Here is a tiny trained network, its code and every weight. The questions are about switching its units off for an input and a target symbol, where a switched-off unit gives its printed mean instead of its output.

import numpy as np


def w(rows, s, z=0):
    codes = np.array(rows[::2]) - 128.0
    scale = np.full(codes.shape[1], s)
    scale[-1] = z or s
    return codes * scale


def norm(h):
    return h / np.sqrt((h * h).mean(-1, keepdims=True) + 1e-5)


def f(y):
    return y / 2 * (1 + np.tanh(0.7978845608 * (y + 0.044715 * y**3)))


def softmax(a):
    e = np.exp(a - a.max(-1, keepdims=True))
    return e / e.sum(-1, keepdims=True)


def log_softmax(a):
    a = a - a.max(-1, keepdims=True)
    return a - np.log(np.exp(a).sum(-1, keepdims=True))


def net(x, mask):
    ids = ['γδεηθλμξτφω'.index(c) for c in x.split()]
    T = len(ids)
    res = E[ids] + P[:T]
    u = 0
    for l in range(2):
        r = norm(res)
        for j in range(2):
            rows = slice(2 * j, 2 * j + 2)
            q, k, v = (r @ M[l][rows].T for M in (Q, K, V))
            z = softmax(np.where(np.tri(T) > 0, q @ k.T / 2**0.5, -1e9)) @ v
            o = O[l][rows]
            res = res + np.where(mask[u + j], z, o[:, -1]) @ o[:, :-1]
        u += 2
        y = f(norm(res) @ A[l][:, :-1].T + A[l][:, -1])
        res = res + np.where(mask[u : u + 4], y, B[l][:, -1]) @ B[l][:, :-1]
        u += 4
    return log_softmax(norm(res)[-1] @ U[:, :-1].T + U[:, -1])


Q, K, V, O, A, B = {}, {}, {}, {}, {}, {}
E = w([
[152,159,169,123,89],'γ',
[131,82,136,173,59],'δ',
[129,93,128,151,158],'ε',
[137,89,144,149,81],'η',
[159,173,168,99,213],'θ',
[64,254,38,206,139],'λ',
[161,164,166,100,219],'μ',
[105,104,141,61,159],'ξ',
[22,57,25,144,96],'τ',
[140,96,172,142,34],'φ',
[125,86,135,158,120],'ω',
],0.016)
P = w([
[121,100,131,138,117],'0',
[143,117,212,221,198],'1',
[119,111,120,123,114],'2',
[86,76,98,7,136],'3',
[137,109,133,122,108],'4',
[114,128,151,210,158],'5',
[160,102,122,134,114],'6',
[115,65,75,26,102],'7',
[184,84,143,121,115],'8',
[94,132,124,201,136],'9',
[145,66,128,174,123],'10',
[114,26,80,57,92],'11',
[146,59,177,166,20],'12',
],0.012)
Q[0] = w([
[74,163,81,72,92],'L0H1',
[126,94,92,2,98],'L0H1',
[155,42,135,75,138],'L0H2',
[168,7,174,219,106],'L0H2',
],0.012)
K[0] = w([
[35,189,78,142,178],'L0H1',
[54,193,157,244,128],'L0H1',
[38,247,127,236,126],'L0H2',
[135,180,67,101,114],'L0H2',
],0.012)
V[0] = w([
[251,86,137,40,71],'L0H1',
[93,252,123,119,89],'L0H1',
[127,89,197,95,159],'L0H2',
[129,49,162,132,139],'L0H2',
],0.011)
O[0] = w([
[149,196,224,7,34,171],'L0H1',
[27,142,157,155,175,1],'L0H1',
[173,68,187,131,126,125],'L0H2',
[198,69,77,97,164,156],'L0H2',
],0.011,0.0041)
A[0] = w([
[158,94,148,65,142,169],'L0N1',
[107,80,122,68,114,172],'L0N2',
[171,249,50,153,81,254],'L0N3',
[103,77,118,99,142,74],'L0N4',
],0.012,0.0083)
B[0] = w([
[104,162,70,136,134,245],'L0N1',
[103,248,88,136,122,204],'L0N2',
[102,13,214,126,182,254],'L0N3',
[172,222,101,135,80,127],'L0N4',
],0.014,0.0071)
Q[1] = w([
[127,101,101,160,44],'L1H1',
[182,56,126,78,125],'L1H1',
[15,104,36,189,64],'L1H2',
[51,88,2,86,141],'L1H2',
],0.0087)
K[1] = w([
[221,213,119,119,140],'L1H1',
[50,90,148,18,120],'L1H1',
[112,198,239,144,175],'L1H2',
[202,84,254,53,101],'L1H2',
],0.0077)
V[1] = w([
[169,174,123,63,134],'L1H1',
[113,181,73,59,204],'L1H1',
[99,132,98,97,250],'L1H2',
[171,148,210,106,129],'L1H2',
],0.012)
O[1] = w([
[183,127,83,162,55,252],'L1H1',
[241,209,222,159,222,121],'L1H1',
[193,136,219,218,118,186],'L1H2',
[127,250,112,187,111,65],'L1H2',
],0.012,0.0022)
A[1] = w([
[111,129,119,121,174,193],'L1N1',
[19,227,50,252,222,209],'L1N2',
[68,158,182,109,155,254],'L1N3',
[141,177,141,62,104,108],'L1N4',
],0.013,0.0086)
B[1] = w([
[117,110,210,53,99,156],'L1N1',
[154,29,247,101,68,253],'L1N2',
[51,33,222,130,124,189],'L1N3',
[68,129,193,59,88,142],'L1N4',
],0.013,0.014)
U = w([
[11,200,207,162,85,191],'γ',
[71,126,49,93,125,87],'δ',
[187,98,69,179,176,80],'ε',
[129,158,67,81,90,80],'η',
[177,204,180,216,143,99],'θ',
[72,145,143,191,190,3],'λ',
[179,203,167,211,147,118],'μ',
[193,201,122,158,141,163],'ξ',
[71,78,149,189,236,200],'τ',
[54,201,99,88,73,70],'φ',
[180,86,52,135,152,75],'ω',
],0.011,0.0051)

Each question gives the input, a string of symbols that net reads in full, and the target symbol t.
The units are the heads (2 rows each of Q, K, V and O) and the neurons (one row each of A and B). Each row of codes is followed by its name. A weight is (code - 128) times the scale printed after its matrix; where a second scale follows, it is the last column's (O, A, B and U).
mask holds one flag per unit, layer by layer, with each layer's heads first. A switched-off unit (its flag False) gives its mean, the last column of its rows in O or B, instead of its output. The means were averaged over made-up inputs and are rounded, as every weight is.
A unit's drop is (log p(t) with every unit on - log p(t) with that unit switched off) / (log p(t) with every unit on - log p(t) with every unit switched off).
The circuit of an input: a set's keep is (log p(t) with only the set's units on - log p(t) with every unit switched off) / (log p(t) with every unit on - log p(t) with every unit switched off). Starting from all 12 units, units are removed one at a time, each time the one whose removal leaves the highest keep (on an exact tie, the one counted first), for as long as the keep stays at least 0.8.
units of the circuit, in order: the units of the circuit, biggest drop first
most important unit: the unit with the biggest drop
top k neurons: the k neurons with the biggest drops, biggest first
k most important neurons of layer l: the k neurons of layer l with the biggest drops, biggest first
heads that matter: for each layer, one digit per head in row order, 1 if its drop is at least 0.15 and else 0, layers parted by /
input η μ η η η, target η: heads that matter	11 / 00
input ε ξ ξ η ε ω ξ γ, target ω: units of the circuit, in order	(L0H1, L0H2, L1N3)
input ξ φ θ η γ φ η ε, target φ: most important unit	L1H2
input φ ω ω θ γ η γ γ γ ω η μ, target ω: units of the circuit, in order	(L0H1, L1N3, L0N3)
input ξ μ ε τ γ ω ξ φ, target ω: units of the circuit, in order	(L0H1, L1N3)
input ε μ μ ω ω μ ε, target ω: heads that matter	10 / 00
input δ φ τ ω, target φ: units of the circuit, in order	(L0N3, L1H2)
input δ τ τ φ γ, target τ: top 2 neurons	(L0N3, L1N2)
input ε η ε, target ε: heads that matter	11 / 00
input μ ε γ, target μ: heads that matter	01 / 01
input τ τ θ τ λ ω ξ γ, target τ: heads that matter	00 / 00
input ω μ γ γ γ η μ μ ε ω γ η, target ω: units of the circuit, in order	(L0H1, L1N3, L0N3)
input μ ω ω ω φ δ φ ξ, target δ: units of the circuit, in order	(L0H1, L1H2)
input ξ γ ω ξ ω η ε, target ω: heads that matter	10 / 01
input δ φ θ ω, target φ: most important neuron of layer 0	(L0N3)
input φ μ θ μ φ, target θ: units of the circuit, in order	(L1H1, L1H2)
input φ φ ε ξ, target φ: units of the circuit, in order	(L1H2, L0N2)
input δ γ μ γ φ ε, target γ: heads that matter	10 / 00
input η δ ξ, target η: heads that matter	11 / 01
input γ η η γ, target η: heads that matter	11 / 01
input ε ω η η, target ω: heads that matter	11 / 00
input ε γ ε ξ θ ξ, target ξ: most important unit	L0H2
input ω γ λ μ φ, target τ: top 2 neurons	(L0N3, L1N2)
input ξ φ θ, target ξ: heads that matter	11 / 10
input η δ ω, target η: heads that matter	01 / 01
